Each row is followed by its class number.
[-27,-16,47,-32,7,10,18,-30,-38,-13,11,-38,29,31,-3,-59,54,2,-5,-1,5,15,4,-26,12,5,-28,16,-40,0,-68,-8,12,24,18,-22,-16,-36] => 3
[-9,43,24,-5,7,-26,1,11,14,20,-8,5,-4,24,12,8,1,-4,13,-18,29,13,7,5,7,-1,10,-7,-10,14,19,-5,29,6,-27,-2,-3,21] => 8
[8,-18,-22,-8,-10,-3,-1,0,0,8,3,-3,1,-15,6,17,7,10,17,-9,-14,11,6,-19,-7,-7,-13,3,13,-7,-8,-11,6,6,1,-18,20,1] => 8
[-2,49,-57,-1,-37,29,2,17,43,18,-37,-22,19,-25,-8,4,21,-27,-8,95,6,31,0,-29,-21,-8,-6,15,20,23,2,7,-15,12,-7,38,19,-12] => 0
[7,-25,-10,-15,-6,0,0,-8,-6,-5,9,-6,11,1,3,20,-2,2,14,6,-4,-1,12,-24,-11,10,-1,7,-9,-16,0,-13,18,-3,8,-30,28,-2] => 2
[6,-17,-15,-12,-7,-7,-1,-10,-16,-6,-2,-10,20,3,10,13,20,7,20,-7,-17,5,5,-19,-11,-15,-15,4,8,-18,-14,-24,1,0,1,-26,32,-5] => 8
[4,15,9,0,41,-15,27,6,-16,18,-31,27,-15,4,7,26,22,-30,33,4,11,4,18,21,0,30,12,6,1,29,15,23,11,-12,-16,19,-35,-10] => 7
[-60,32,28,5,2,-18,-7,-33,-14,8,-35,-12,-5,21,-46,19,-54,-49,4,51,-53,-51,-31,12,27,4,31,-28,-32,-30,18,-16,3,-6,-29,-15,22,-45] => 8
[17,-8,-19,1,-2,3,2,-1,-3,-1,2,2,25,0,13,8,5,11,15,11,-12,5,0,-8,-11,0,0,2,1,-10,-14,-10,-2,7,18,-16,5,-4] => 3
[23,50,-31,-40,13,3,3,-11,-28,13,27,8,32,12,-28,114,-2,46,-14,21,21,-21,9,9,8,-33,-72,-27,12,46,11,17,1,9,25,33,24,27] => 7
[10,-4,-12,-11,-11,-1,-1,3,-5,3,3,-7,11,-9,0,20,2,10,22,4,-9,10,4,-17,-9,-10,-14,-9,18,-9,-21,-5,7,2,-1,-32,21,-11] => 6
[13,-25,-8,-3,1,2,3,0,1,-10,0,-1,4,-5,12,18,11,7,3,8,-2,6,10,-19,-10,-3,-10,3,8,-9,1,-12,9,-1,4,-14,26,-7] => 4
[-46,18,-18,-6,-17,27,-4,-11,-62,38,3,17,26,12,-3,-39,-16,-26,-10,42,-27,1,-8,27,4,-8,-24,-1,-33,1,-54,-6,-51,13,-64,4,13,-28] => 5
[-31,7,-16,18,41,-34,16,-13,29,16,56,8,-26,-6,-27,15,-17,36,-51,-6,8,-26,-21,-13,21,-30,-28,3,-13,24,-2,-23,27,29,-21,33,-24,32] => 7
[9,-18,-26,1,-5,-3,8,-2,-3,1,11,1,15,-12,1,20,-3,2,19,15,-18,3,11,-21,-9,-15,-18,-1,6,-9,-8,-14,10,4,6,-25,20,-9] => 6
[14,-19,-20,-7,-11,-1,-2,-4,16,-1,0,-6,16,-1,15,-8,6,2,20,-7,-10,10,6,-29,-7,-18,-4,6,8,-9,-8,-17,14,-1,1,-33,23,-11] => 0
[-1,-11,-43,-16,-13,34,18,-27,49,17,10,-9,35,3,-59,-38,-35,9,3,7,-12,19,-7,6,46,-54,-30,14,-23,13,32,19,-58,13,23,38,16,23] => 7
[-2,14,19,-21,15,2,18,-7,41,-11,-29,9,-26,10,16,29,-2,-39,-2,19,-2,3,-15,14,-6,16,36,-1,13,-11,30,-32,-17,4,-20,-1,-23,-11] => 5
[-6,-18,25,10,30,-14,7,14,16,18,12,17,-15,0,-19,8,3,-10,5,1,4,8,1,45,6,-4,-4,-6,-33,29,37,-12,19,11,-9,-1,-9,19] => 2
[-20,23,30,-17,25,28,24,43,3,-24,42,35,-34,-29,22,30,19,29,-13,-1,17,-4,-13,39,23,60,34,-21,-48,17,3,50,-21,-1,10,33,-59,-21] => 7
[-30,29,-35,10,-6,-1,-4,-3,-4,-19,-10,-35,3,2,1,-2,-67,-36,-32,25,-17,10,17,-18,35,-55,7,-13,-28,15,-26,21,13,5,-25,17,29,-21] => 5
[20,29,45,14,27,15,-28,24,-5,5,-14,25,-21,19,26,28,8,16,36,-1,29,5,0,10,11,51,20,3,1,12,-11,26,38,3,-27,-18,2,22] => 7
[-13,15,35,-26,38,-23,8,-9,-2,20,-36,11,-22,37,-22,28,-3,-25,14,-31,22,18,-21,36,0,-9,11,0,12,21,11,1,12,-8,-40,0,21,-1] => 1
[7,-17,-13,-6,-12,-2,2,-5,5,-9,-3,-8,7,-14,5,9,-4,3,12,12,-1,11,9,-33,-9,-5,-6,9,4,-11,-6,-10,22,3,26,-16,28,3] => 2
[15,-21,-1,-4,-4,4,-4,-3,13,-4,-7,0,1,6,1,-1,4,4,10,-9,-3,7,-3,-13,2,-3,6,8,-6,-12,-5,-11,2,3,10,-18,31,-1] => 7
[6,14,14,12,19,5,-5,12,-4,27,-25,33,-14,4,-22,14,18,-27,26,14,-1,14,-14,32,-19,28,-9,-20,25,32,16,11,-28,17,-69,-8,-4,-13] => 1
[-16,2,-1,-3,-18,-1,-13,15,18,12,15,12,-16,-14,22,-19,9,-13,-1,-7,-14,8,-8,3,-18,3,20,-14,-5,-14,-23,-41,-8,21,-40,-25,-7,-1] => 8
[-39,9,-3,-10,11,-1,21,-12,38,18,-16,13,-19,-6,-15,22,-8,-38,18,25,-2,-16,-10,-7,-10,5,23,12,-13,-14,14,-32,43,-5,-10,-1,-1,-1] => 2
[19,28,17,-4,12,-14,-7,23,35,29,-12,2,-1,26,28,14,20,12,18,1,26,6,-10,-15,-3,1,26,8,10,-7,7,-16,10,-4,-18,-11,-6,-6] => 4
[2,-26,-26,-10,-8,0,1,-9,-7,-14,5,-8,8,-13,7,23,7,7,8,-8,-18,-1,4,-18,-9,-14,-11,5,7,-20,-10,-19,14,1,17,-17,27,0] => 8
[1,3,8,-3,-21,-25,31,12,30,6,-11,34,-3,-5,30,-25,-11,-15,-3,-15,23,27,6,-20,-6,18,43,4,-15,-5,34,-17,-3,-5,11,4,-12,-17] => 8
[5,32,9,12,10,-27,4,17,2,35,-6,-3,-19,14,15,29,-9,-3,14,6,25,-10,3,6,2,19,15,4,-14,4,42,21,33,-11,-6,6,-6,-5] => 1
[9,-20,-12,4,-6,-2,7,-11,-3,-1,-10,-7,17,2,4,1,6,0,12,8,-11,10,5,-18,-11,-1,-12,10,4,-10,-5,-13,2,0,9,-18,18,-7] => 3
[12,-21,-9,-13,-2,-5,4,-5,-7,1,-1,-7,4,-11,-1,20,5,6,15,13,-8,3,13,-24,-11,-2,-9,5,6,-3,-6,-8,11,0,25,-17,13,-9] => 2
[14,35,19,40,1,22,-34,-9,-45,-49,-37,0,43,24,-8,-34,-62,50,12,25,19,21,0,46,15,-49,24,-11,41,30,-47,2,-14,-6,45,22,10,4] => 0
[6,-17,-7,-11,-8,1,5,-5,6,3,-8,-10,7,-2,-1,5,5,-1,25,17,-10,4,21,-33,-11,-3,-3,7,0,-9,-1,-13,8,-4,8,-25,21,-10] => 2
[-6,16,-43,15,-3,28,-25,-2,-14,3,13,-47,-1,14,-37,44,-22,20,-9,40,-8,-54,16,10,-9,-23,-29,24,-31,21,0,22,-3,2,56,71,25,28] => 5
[-45,0,13,25,-1,43,-1,0,34,11,19,-40,-36,2,28,-23,38,-39,-6,38,18,1,0,-8,12,16,-23,61,-50,-3,11,-26,55,10,-23,18,-42,8] => 0
[13,-26,-19,6,6,7,-4,-9,-8,-1,11,-5,11,-3,-3,16,8,4,22,12,-10,-1,1,-20,-10,-5,-20,11,11,0,-8,-3,14,4,-1,-20,26,-11] => 1
[8,-18,-11,-5,-3,1,10,-15,3,0,5,3,16,-1,2,4,-8,9,14,2,-7,-5,4,-21,0,-5,-14,3,4,-6,-4,-10,12,6,8,-21,20,-7] => 5
[10,-24,-33,40,15,39,-14,-7,22,-50,-6,6,-9,-19,6,33,-40,20,-4,22,-27,16,-32,-20,29,-7,-24,18,29,-21,14,16,-19,10,-32,0,45,22] => 5
[11,-19,-15,-8,-9,3,0,-9,-3,-13,7,-4,10,-7,7,9,-4,4,16,-8,-3,9,6,-13,1,-1,-3,4,2,-10,-11,-5,7,-2,11,-19,31,2] => 7
[15,-24,-1,-9,1,7,-5,-8,3,5,0,-13,-4,6,-5,12,15,4,8,2,-4,-3,5,-20,-11,-9,-21,8,12,-3,1,-7,14,4,2,-20,24,-8] => 1
[-33,23,-21,30,-10,-23,17,-6,-60,2,23,9,6,-36,0,-8,-26,22,29,20,-21,-4,-40,23,-5,65,4,-1,-13,-18,-11,37,-68,3,26,34,-29,-20] => 3
[-21,25,-15,-13,11,11,20,-23,-26,-22,-19,-33,69,28,-28,-28,3,10,33,39,-11,23,-21,4,39,-25,-2,10,-29,-20,-12,25,-42,5,17,8,23,-21] => 2
[14,39,6,14,10,-9,-4,24,36,27,3,-1,40,30,4,-17,30,-10,58,-3,29,5,9,-25,-1,-8,17,5,-22,25,1,1,24,5,-11,-11,-25,-9] => 2
[11,-9,-18,-2,-11,-3,6,4,9,-5,-6,-14,12,0,-2,24,3,8,10,-1,6,14,5,-25,-6,-15,-16,7,11,-9,4,-3,16,-6,2,-18,33,-5] => 6
[-1,-12,27,-22,-22,-2,20,4,32,7,-4,25,18,0,8,-23,17,-21,19,-14,29,4,9,14,-23,21,28,0,-13,8,35,-23,29,-26,20,-19,-4,-13] => 0
[8,-25,-14,1,0,0,8,-14,-6,9,-8,-13,10,11,-2,13,10,6,8,1,-12,1,11,-18,-11,-12,-24,14,4,-8,-2,-19,7,-2,4,-18,14,-8] => 3
[6,-10,-15,2,-9,5,8,-6,-7,-7,-13,-9,19,0,8,-8,18,10,19,16,-2,6,16,-17,-12,-3,-17,10,7,-6,3,-5,12,-5,9,-15,23,-6] => 0
[8,-17,-18,7,-8,8,-3,-2,9,-7,5,-4,9,0,1,8,-2,1,13,-13,-3,0,-5,-12,6,-8,-2,6,-9,-11,-5,-6,8,-2,4,-14,25,-9] => 7
[1,-12,-26,-9,-14,8,6,-1,8,-7,-3,-13,14,-3,2,19,20,10,18,3,-11,9,8,-23,-11,-21,-13,10,6,-9,-6,-22,-2,-3,6,-9,27,-10] => 8
[24,12,25,-7,9,-8,-6,7,-11,21,5,25,15,18,-7,20,1,-2,31,-4,23,-1,-9,5,-8,32,7,-6,-1,28,16,25,-1,-4,2,-6,2,-18] => 1
[1,-22,-21,-14,-10,2,17,-9,7,-10,11,-3,5,-11,-3,8,1,4,7,-5,-10,6,7,-26,-9,-7,-18,2,3,-20,-3,-10,2,8,6,-20,19,1] => 6
[3,-27,-19,-1,-15,9,11,-6,14,-8,7,-9,11,-15,8,6,8,6,1,10,-1,4,-2,-25,-8,-3,-13,14,8,-9,-4,-17,13,-3,7,-15,21,-18] => 5
[18,-20,-11,-6,-8,-1,-2,-10,0,0,7,5,11,-4,13,21,-6,-8,21,-3,-9,2,3,-22,1,-2,-4,2,2,-7,-7,-17,10,-4,7,-29,20,-15] => 7
[-16,37,9,44,5,-12,1,0,2,38,-2,-9,42,44,-40,-43,8,40,0,4,21,-13,19,-63,30,-57,-50,3,-8,49,-13,8,15,2,-39,14,-12,-33] => 8
[8,-16,-16,-6,-11,-2,-3,2,-4,1,11,-4,17,-6,7,20,10,9,9,-7,-9,4,0,-18,-2,-5,-11,0,1,-8,-1,-10,9,-1,-3,-23,20,-10] => 8
[-4,27,-5,8,1,-4,2,27,34,40,-31,-5,-6,8,-7,0,16,3,9,6,11,4,-9,-17,-7,12,22,10,4,6,0,20,7,-13,-27,7,-6,-19] => 3
[8,-14,-11,-6,-15,-5,10,-13,9,-10,-17,-5,25,4,-5,-16,14,7,16,3,-1,9,6,-22,-14,-12,-9,2,10,-8,4,-17,11,1,16,-23,38,-8] => 0
[22,-17,-14,-11,-2,-3,-12,2,-8,7,12,-15,9,1,7,22,14,10,9,-4,-1,4,1,-16,-11,2,-15,0,11,-5,-12,-4,-6,7,-4,-19,18,-10] => 4
[17,-27,-20,-7,3,2,4,-6,-5,-4,12,-4,13,-1,8,-2,12,13,18,3,-16,2,8,-20,-9,-17,-12,1,2,-13,-13,-7,8,12,12,-28,28,-7] => 1
[15,-43,-8,-33,0,22,17,25,-13,16,-25,19,-10,-25,62,20,17,8,23,8,-27,33,-5,-3,8,-21,14,31,-1,-26,-37,-1,-10,-36,29,-18,29,-46] => 5
[-1,18,7,17,-5,-9,-12,-10,0,1,31,31,48,-37,14,-51,-30,-20,12,22,7,21,-45,20,25,-5,10,-25,12,5,-22,8,30,26,12,-17,-23,5] => 1
[-3,15,18,47,-2,17,-12,5,-4,-30,-24,-4,34,-2,-36,-67,25,31,-18,31,2,-8,-28,5,22,-9,-13,-21,-4,-4,-18,25,-5,31,18,13,15,1] => 7
[4,-27,-10,-17,-8,2,5,-2,5,1,2,-13,3,-7,2,20,14,-7,10,0,-5,3,8,-21,-13,-10,-10,9,-3,-12,1,-19,13,-8,13,-21,16,-15] => 2
[17,-22,-20,-2,10,2,5,-7,-3,5,3,1,7,1,-2,19,16,11,10,14,-10,-5,5,-19,-13,-6,-22,7,11,-7,8,-3,10,5,-3,-16,28,-1] => 1
[2,-25,-16,-13,2,-5,8,-7,-3,-9,8,-10,-3,-10,3,31,1,-1,20,4,-19,-4,10,-25,-10,-6,-6,3,-8,-15,-5,-15,9,-1,20,-22,18,-13] => 2
[-10,4,-1,6,24,-5,30,9,46,8,-19,24,-23,3,20,-10,4,-8,8,-39,16,36,-15,9,5,-12,19,11,2,-5,4,-16,13,10,-29,-1,-27,6] => 3
